Read these off the array that follows. Indices start at 1.
1) Give the entry in row 1 and column 3.
2) Give the top-right entry.
3) Give the entry in row 1 and column 1.
4) Give the bottom entry of the column that holds the smallest entry.
5) Give the entry just right of 130.
6) Give the entry in row 3 and column 1.
7) Give the entry just left of 151.
8) Give the entry at row 1, column 2.
array([[133, 100, 126, 143, 112, 144, 151, 140, 121],
       [120, 141, 126, 127, 128, 125, 128, 120, 127],
       [129, 121, 116, 134, 127, 124, 131, 133, 131],
       [130, 131, 123, 124, 123, 123, 128, 125, 125],
       [121, 141, 123, 133, 124, 123, 135, 123, 129]])
1) 126
2) 121
3) 133
4) 141
5) 131
6) 129
7) 144
8) 100

Read these off the table that follows. Rows and columns are numbered from 1.
1) Find the entry at row 1, column 1.
2) Find the entry at row 3, column 2.
3) Find the entry in row 2 and column 1.
4) Find the entry in the top-right corner.
5) Find the entry in the bottom-left corner.
[[137 129 127 118 128 141 119 110]
 [142 121 122 120 121 132 117 122]
 [133 111 122 120 112 130 131 133]
 [125 136 128 150 135 125 112 130]
 [127 130 124 142 136 144 128 137]
 [139 114 120 121 115 130 124 131]
 [142 123 123 120 123 134 116 118]
 [126 130 125 130 134 151 133 126]
 [134 128 145 122 132 112 129 130]
 [126 130 125 130 134 151 132 126]
 [122 114 140 115 115 126 136 123]
 [134 130 128 118 130 145 122 110]
 [139 127 126 119 126 138 117 112]
 [113 140 121 134 130 121 129 123]
 [123 136 118 128 134 117 143 141]]
1) 137
2) 111
3) 142
4) 110
5) 123

Questions about the row below.
1) Give the second entry from the right.
2) Give the entry just right of 112.
3) Give the second entry from the left.
[138 112 126 115 144 140 145 131 153]
1) 131
2) 126
3) 112

A =
[[125 131 123 121 137 122 145 145 147 120 136 142 126 100 125]
 [127 129 127 128 128 126 127 132 128 130 132 125 128 129 127]
 [127 129 127 128 129 126 127 132 128 130 132 125 128 129 127]
 [128 128 128 128 128 129 128 129 128 128 129 126 128 128 128]
 [127 128 123 126 132 123 134 130 132 125 127 136 128 122 126]
 [128 128 124 127 130 124 130 128 130 125 127 133 128 124 126]
 [125 131 122 122 136 121 144 136 140 122 132 141 128 112 125]
 [125 131 122 121 137 121 145 137 141 122 132 141 127 110 125]
 [127 129 127 128 129 126 127 132 128 130 133 125 128 130 127]
 [125 131 122 121 137 121 145 138 142 122 132 141 127 109 125]
 [127 129 123 126 132 123 135 130 132 125 128 136 128 122 126]
 [128 129 128 128 128 128 127 130 128 129 130 126 128 128 128]
 [128 129 128 128 128 127 127 131 128 129 131 126 128 129 128]
 [126 130 125 126 131 124 127 133 128 130 137 125 129 131 126]]
Give the 5th-last entry, reading row by row.
Answer: 137
The bottom-right entry: 126
Give the top-left entry.
Answer: 125
Give the fifth entry, reading row by row.
Answer: 137
Give the entry just right of the largest entry.
Answer: 120
The entry directly below the smallest entry is 129
The bottom entry of the column that holds the smallest entry: 131
Give the third entry on the diagonal from the top-right corner.
Answer: 128
The entry directly below the largest entry -> 128
The entry in the bottom-left corner -> 126
The top entry of the column that holds the largest entry: 147
Give the third entry from the end, reading row by row.
Answer: 129
The entry directly above 140: 130
The entry in the top-right corner -> 125
The second entry on the main diagonal is 129
Give the entry just right of 138.
Answer: 142
Give the 2nd smallest entry.
Answer: 109
Give the smallest entry.
Answer: 100
The 4th entry in reading order is 121
The entry directly above 109: 130
The smallest entry in the last row -> 124
The 3rd entry, reading row by row: 123
Give the third entry on the main diagonal.
Answer: 127
The fourth entry from the end, reading row by row is 125

m =
[[115 128 139 116 133 117 137 128 133 127 134 127 146 126 127]
 [125 129 115 144 116 134 125 131 118 135 124 129 119 126 124]
 [108 129 131 125 124 118 137 130 126 133 134 128 145 124 123]
 [113 133 117 145 124 127 134 131 118 137 137 127 132 128 128]
 [107 128 128 128 118 120 135 131 123 135 130 128 143 121 120]]
Rows and columns are numbered from 1.
The entry just right of the largest entry?
Answer: 126
The entry just right of 113: 133
The bottom entry of the column that holds the smallest entry?
Answer: 107
The top-right entry: 127
The entry directly below the largest entry: 119
The entry just left of the centre entry: 137
The entry at row 3, column 3?
Answer: 131
The entry in row 1 and column 3 -> 139
The entry in row 1 and column 2 is 128
The entry in row 3 and column 2 is 129
The top-left entry -> 115
The bottom-right entry is 120
The entry at row 3, column 1?
Answer: 108
The entry at row 2, column 2?
Answer: 129
The entry at the centre -> 130
The entry in row 2 and column 3 is 115
The entry just right of 139?
Answer: 116
The entry in row 2 and column 1?
Answer: 125
The entry directly above the smallest entry: 113
The entry just left of the largest entry is 127
The entry just right of the smallest entry is 128

Questions about the matrix below. Indices start at 1.
1) The entry in the top-left corner?
2) The entry in row 2 and column 3?
3) The entry just left of the smallest entry?
4) The entry at row 1, column 2?
5) The entry in the bottom-right corner?
6) The entry at row 2, column 2?
7) The top-right entry?
8) The entry directly below the smallest entry?
[[138 120 130 145 125 133 114 131 127 126 134 120]
 [123 117 126 142 134 134 109 139 156 136 138 129]
 [141 133 130 137 128 125 131 130 125 128 129 133]
 [143 128 129 150 133 127 120 139 144 134 136 138]
 [129 121 129 132 124 132 120 126 120 124 129 118]
 [131 120 129 136 124 133 117 128 124 125 131 118]
 [129 128 127 138 134 128 123 137 149 135 134 138]
 [135 137 130 120 123 123 142 120 105 122 121 127]
 [112 128 126 109 127 128 134 122 125 127 123 123]
 [128 122 127 144 135 131 114 140 157 137 137 136]
 [144 121 130 152 127 132 113 134 131 128 135 125]
 [132 126 129 127 123 129 128 123 113 122 126 119]
 [113 126 126 114 128 129 130 125 129 128 125 124]
 [135 138 129 127 130 122 140 127 124 128 125 138]]
1) 138
2) 126
3) 120
4) 120
5) 138
6) 117
7) 120
8) 125

data = [107 140 123 109 124 129]
The second smallest entry -> 109
Report the entry just right of 107.
Answer: 140
Report the first entry from the right.
Answer: 129
